Below is a small trained network, with its code and all its weights. Each question gives an input and a class and asks what happens when units are switched off, that is, made to give their printed mean instead of their output.

import numpy as np


def w(rows, s, z=0):
    codes = np.array(rows[::2]) - 128.0
    scale = np.full(codes.shape[1], s)
    scale[-1] = z or s
    return codes * scale


def f(y):
    return y / 2 * (1 + np.tanh(0.7978845608 * (y + 0.044715 * y**3)))


def log_softmax(a):
    a = a - a.max(-1, keepdims=True)
    return a - np.log(np.exp(a).sum(-1, keepdims=True))


def net(x, mask):
    res = np.array(x, float).reshape(1, 7) / 4 @ E
    y = f(res @ A[0][:, :-1].T + A[0][:, -1])
    res = res + np.where(mask, y, B[0][:, -1]) @ B[0][:, :-1]
    return log_softmax(res[-1] @ U[:, :-1].T + U[:, -1])


A, B = {}, {}
E = w([
[134,138,126,123,123,128,132,122,122],'x0',
[130,132,128,125,127,128,131,125,128],'x1',
[100,158,142,107,166,111,43,57,127],'x2',
[126,125,129,131,130,129,127,128,127],'x3',
[131,138,127,120,124,129,130,128,125],'x4',
[126,204,105,208,198,132,143,148,111],'x5',
[2,139,137,128,102,128,169,110,95],'x6',
],0.0096)
A[0] = w([
[96,129,120,120,129,135,141,125,127,93],'n1',
[127,92,115,119,102,120,111,122,123,72],'n2',
[99,134,127,136,113,128,140,117,123,122],'n3',
[123,164,129,150,144,126,130,146,141,122],'n4',
[126,158,126,143,146,132,131,141,127,99],'n5',
[94,134,130,132,117,120,151,113,128,145],'n6',
[141,128,134,127,134,126,129,127,134,107],'n7',
[146,109,127,137,116,138,214,165,139,6],'n8',
[108,149,133,116,149,133,56,89,122,45],'n9',
[35,151,134,128,104,128,159,118,119,110],'n10',
[149,128,117,122,138,137,121,129,147,107],'n11',
[80,130,116,124,114,130,146,132,120,128],'n12',
[113,140,124,111,150,123,89,102,134,67],'n13',
[119,138,133,120,149,118,101,93,142,51],'n14',
[126,181,118,194,167,125,136,140,117,82],'n15',
[127,88,120,96,90,132,97,128,130,92],'n16',
[124,86,126,70,98,134,122,116,135,104],'n17',
[128,128,118,127,110,126,139,160,123,35],'n18',
[124,123,120,115,145,128,126,120,130,95],'n19',
[107,145,135,113,139,127,75,95,123,82],'n20',
[248,114,126,137,146,126,78,146,137,118],'n21',
[140,119,128,134,110,126,172,158,122,69],'n22',
[128,157,131,143,161,131,141,133,127,94],'n23',
[128,117,131,122,116,121,132,119,144,59],'n24',
[128,130,117,129,135,135,131,125,121,71],'n25',
[126,73,138,58,95,127,121,117,140,92],'n26',
[121,168,114,167,158,136,132,138,138,111],'n27',
[137,133,132,114,135,128,132,130,125,88],'n28',
[93,127,136,127,127,131,148,118,127,100],'n29',
[146,116,131,146,104,119,178,155,127,56],'n30',
],0.017,0.0017)
B[0] = w([
[138,120,125,114,155,125,100,124,122,147],'n1',
[133,142,162,130,129,137,173,122,127,152],'n2',
[141,133,131,101,156,136,99,123,130,151],'n3',
[136,119,163,134,117,115,179,106,130,156],'n4',
[124,129,162,134,132,122,172,120,133,150],'n5',
[139,116,143,104,172,139,76,130,132,160],'n6',
[119,126,127,121,130,125,118,119,123,131],'n7',
[100,145,32,170,39,132,98,167,136,191],'n8',
[106,137,30,168,41,123,112,166,133,189],'n9',
[161,112,123,75,226,130,28,97,126,220],'n10',
[129,131,131,108,139,131,106,121,104,143],'n11',
[145,121,123,89,178,135,68,109,121,169],'n12',
[116,131,75,152,81,132,120,160,129,163],'n13',
[117,124,93,143,91,140,122,170,139,157],'n14',
[137,123,221,137,111,123,238,108,126,204],'n15',
[130,140,180,138,131,121,199,114,120,178],'n16',
[121,128,200,157,136,126,205,121,129,191],'n17',
[124,140,111,135,109,135,119,142,135,138],'n18',
[131,139,121,124,122,134,134,136,129,129],'n19',
[113,126,65,159,56,133,117,174,136,177],'n20',
[132,115,121,51,241,137,2,95,116,249],'n21',
[99,126,75,148,78,122,110,153,131,163],'n22',
[125,124,179,129,117,133,178,117,132,156],'n23',
[128,126,140,143,128,127,137,124,118,132],'n24',
[117,127,151,130,134,142,129,140,145,126],'n25',
[144,139,197,156,132,117,226,110,132,209],'n26',
[138,125,192,142,124,119,209,116,128,177],'n27',
[115,99,128,146,142,123,122,126,135,127],'n28',
[147,138,121,91,160,127,95,120,113,154],'n29',
[109,137,62,157,65,121,106,149,136,169],'n30',
],0.019,0.013)
U = w([
[157,89,140,35,228,128,33,97,102,198],'0',
[141,123,241,160,119,88,254,103,124,190],'1',
[83,134,43,180,24,118,94,230,145,6],'2',
],0.0084,0.00021)

Each question gives the input, the list of numbers given to net, and the class t.
The units are the neurons (one row each of A and B). Each row of codes is followed by its name. A weight is (code - 128) times the scale printed after its matrix; where a second scale follows, it is the last column's (A, B and U).
mask holds one flag per neuron, in row order. A switched-off neuron (its flag False) gives its mean, the last column of its row in B, instead of its output. The means were averaged over made-up inputs and are rounded, as every weight is.
A unit's drop is (log p(t) with every unit on - log p(t) with that unit switched off) / (log p(t) with every unit on - log p(t) with every unit switched off).
The circuit of an input: a set's keep is (log p(t) with only the set's units on - log p(t) with every unit switched off) / (log p(t) with every unit on - log p(t) with every unit switched off). Starting from the 12 units with the biggest drops (on a tie, the unit counted first), units are removed one at a time, each time the one whose removal leaves the highest keep (on an exact tie, the one counted first), for as long as the keep stays at least 0.8.
circuit, biggest first: the units of the circuit, biggest drop first
top k neurons: the k neurons with the biggest drops, biggest first
drop of u: that unit's drop, to one decimal
input [-6,-5,7,6,-8,-8,-3], class 1: circuit, biggest first	(n26)
input [5,-1,-2,-6,-6,-5,-4], class 1: top 2 neurons	(n10 n26)
input [6,-4,-8,-7,8,-8,-6], class 1: top 2 neurons	(n26 n17)
input [5,1,7,-4,-7,-6,4], class 2: top 3 neurons	(n9 n20 n15)
input [-3,4,8,5,-3,-2,6], class 2: top 2 neurons	(n9 n20)
input [2,4,-8,4,1,-6,6], class 2: top 3 neurons	(n8 n21 n30)
input [-5,2,0,-1,-5,-5,4], class 1: top 3 neurons	(n21 n26 n17)
input [-4,-3,-7,6,0,2,7], class 0: top 2 neurons	(n10 n12)
input [2,-2,-5,0,8,-6,6], class 0: top 3 neurons	(n10 n12 n15)
input [8,-7,7,-1,-8,8,6], class 1: top 3 neurons	(n15 n21 n27)
input [-1,4,-5,-1,3,0,-4], class 2: top 2 neurons	(n8 n10)
input [-1,1,-6,-1,-3,-3,6], class 0: top 4 neurons	(n10 n12 n9 n20)
input [-4,-4,5,-4,3,-5,-3], class 1: drop of n8	0.4
input [-2,3,5,7,1,7,-5], class 1: circuit, biggest first	(n15)
input [-2,4,-6,2,6,-4,1], class 2: drop of n8	0.4
input [-7,-7,-4,-2,-7,7,-1], class 1: drop of n4	0.0
